Here is a tiny trained network, its code and every weight. The questions are about switching its units off for an input and a class, where a switched-off unit gives its printed mean instead of its output.

import numpy as np


def w(rows, s, z=0):
    codes = np.array(rows[::2]) - 128.0
    scale = np.full(codes.shape[1], s)
    scale[-1] = z or s
    return codes * scale


def norm(h):
    return h / np.sqrt((h * h).mean(-1, keepdims=True) + 1e-5)


def f(y):
    return np.maximum(y, 0)


def log_softmax(a):
    a = a - a.max(-1, keepdims=True)
    return a - np.log(np.exp(a).sum(-1, keepdims=True))


def net(x, mask):
    res = np.array(x, float).reshape(1, 8) / 4 @ E
    u = 0
    for l in range(3):
        y = f(norm(res) @ A[l][:, :-1].T + A[l][:, -1])
        res = res + np.where(mask[u : u + 6], y, B[l][:, -1]) @ B[l][:, :-1]
        u += 6
    return log_softmax(norm(res)[-1] @ U[:, :-1].T + U[:, -1])


A, B = {}, {}
E = w([
[127,132,131,124,132,133],'x0',
[134,122,129,124,123,122],'x1',
[137,120,127,108,131,126],'x2',
[44,44,50,166,196,133],'x3',
[234,107,192,236,254,229],'x4',
[115,140,127,144,122,136],'x5',
[230,181,50,120,129,243],'x6',
[123,122,129,138,115,139],'x7',
],0.0073)
A[0] = w([
[72,126,22,113,174,164,2],'L0N1',
[126,84,192,199,150,130,138],'L0N2',
[66,156,79,61,113,95,183],'L0N3',
[144,145,61,128,119,137,93],'L0N4',
[134,143,254,117,88,119,134],'L0N5',
[170,198,124,78,33,156,75],'L0N6',
],0.0098,0.0064)
B[0] = w([
[151,117,84,178,56,162,158],'L0N1',
[78,192,112,121,138,68,224],'L0N2',
[197,157,136,117,46,244,254],'L0N3',
[195,129,131,209,143,99,153],'L0N4',
[195,47,189,205,111,134,214],'L0N5',
[113,130,49,126,133,39,209],'L0N6',
],0.011,0.0071)
A[1] = w([
[15,62,160,103,219,105,118],'L1N1',
[152,81,254,149,123,10,101],'L1N2',
[113,171,93,35,34,149,83],'L1N3',
[79,118,249,142,53,130,241],'L1N4',
[183,189,218,158,101,117,111],'L1N5',
[106,107,235,22,52,99,2],'L1N6',
],0.0087,0.0024)
B[1] = w([
[150,166,129,246,202,70,190],'L1N1',
[74,107,30,136,166,154,245],'L1N2',
[100,101,197,241,255,51,255],'L1N3',
[108,74,87,147,150,214,250],'L1N4',
[140,172,112,32,77,183,229],'L1N5',
[177,114,77,144,71,176,191],'L1N6',
],0.01,0.006)
A[2] = w([
[120,205,228,128,179,113,254],'L2N1',
[62,109,118,168,36,152,207],'L2N2',
[85,62,107,199,222,206,157],'L2N3',
[208,139,138,162,179,167,105],'L2N4',
[149,168,139,144,107,2,196],'L2N5',
[135,64,99,226,160,157,90],'L2N6',
],0.0099,0.003)
B[2] = w([
[255,132,19,129,79,122,151],'L2N1',
[189,127,84,104,196,197,191],'L2N2',
[64,183,224,44,119,21,250],'L2N3',
[108,64,155,71,71,136,186],'L2N4',
[85,85,154,209,227,175,165],'L2N5',
[97,159,162,27,110,143,232],'L2N6',
],0.0086,0.013)
U = w([
[171,93,62,143,62,216,122],'0',
[63,133,211,59,122,128,33],'1',
[122,126,92,251,188,30,252],'2',
],0.012,0.0032)

Each question gives the input, the list of numbers given to net, and the class t.
The units are the neurons (one row each of A and B). Each row of codes is followed by its name. A weight is (code - 128) times the scale printed after its matrix; where a second scale follows, it is the last column's (A, B and U).
mask holds one flag per neuron, layer by layer. A switched-off neuron (its flag False) gives its mean, the last column of its row in B, instead of its output. The means were averaged over made-up inputs and are rounded, as every weight is.
A unit's drop is (log p(t) with every unit on - log p(t) with that unit switched off) / (log p(t) with every unit on - log p(t) with every unit switched off).
The circuit of an input: a set's keep is (log p(t) with only the set's units on - log p(t) with every unit switched off) / (log p(t) with every unit on - log p(t) with every unit switched off). Starting from the 12 units with the biggest drops (on a tie, the unit counted first), units are removed one at a time, each time the one whose removal leaves the highest keep (on an exact tie, the one counted first), for as long as the keep stays at least 0.8.
circuit, biggest first: the units of the circuit, biggest drop first
top k neurons: the k neurons with the biggest drops, biggest first
k most important neurons of layer l: the k neurons of layer l with the biggest drops, biggest first
drop when u is switched off: that unit's drop, to one decimal
input [4,4,1,-2,-5,-7,3,1], class 2: circuit, biggest first -> (L1N3)
input [-1,6,-5,-4,0,-2,7,-8], class 2: circuit, biggest first -> (L0N6; L0N3)
input [0,1,8,0,-6,-7,-7,-2], class 0: circuit, biggest first -> (L1N6; L0N3)
input [1,7,-4,1,1,4,6,2], class 1: 3 most important neurons of layer 0 -> (L0N3; L0N2; L0N5)
input [7,-1,5,4,1,8,3,2], class 1: top 2 neurons -> (L0N3; L1N5)
input [0,-5,2,4,-5,7,3,-2], class 0: top 2 neurons -> (L0N3; L0N1)
input [4,3,4,-6,-8,-2,3,8], class 2: top 2 neurons -> (L0N6; L1N3)
input [2,-5,2,-8,0,-2,3,4], class 2: 4 most important neurons of layer 2 -> (L2N6; L2N4; L2N5; L2N2)
input [-1,4,0,-2,-6,-1,0,-6], class 0: top 2 neurons -> (L0N3; L2N3)
input [8,6,1,-5,-1,6,8,-3], class 2: circuit, biggest first -> (L0N6; L0N3)
input [-1,1,-6,6,-5,4,3,-7], class 0: top 2 neurons -> (L0N1; L0N3)
input [-1,-2,7,1,-3,8,2,-8], class 0: top 2 neurons -> (L0N3; L2N3)
input [3,-7,4,2,2,-6,0,0], class 2: top 3 neurons -> (L0N3; L0N5; L1N4)
input [3,2,6,0,-5,8,3,-6], class 2: circuit, biggest first -> (L1N3)
input [-6,-7,7,2,4,-5,7,-8], class 1: top 2 neurons -> (L0N3; L1N5)
input [2,-1,-2,-1,-2,8,7,4], class 2: 2 most important neurons of layer 0 -> (L0N6; L0N5)
input [-7,-3,-2,3,4,0,7,-8], class 1: drop when L0N3 is switched off -> 0.5
input [8,-1,-5,-4,-8,-1,-3,7], class 0: drop when L0N3 is switched off -> 0.1
input [-3,-5,2,2,4,-2,8,-2], class 1: drop when L1N5 is switched off -> 0.1
input [2,-3,1,-6,-5,4,2,1], class 2: most important neuron of layer 0 -> (L0N6)
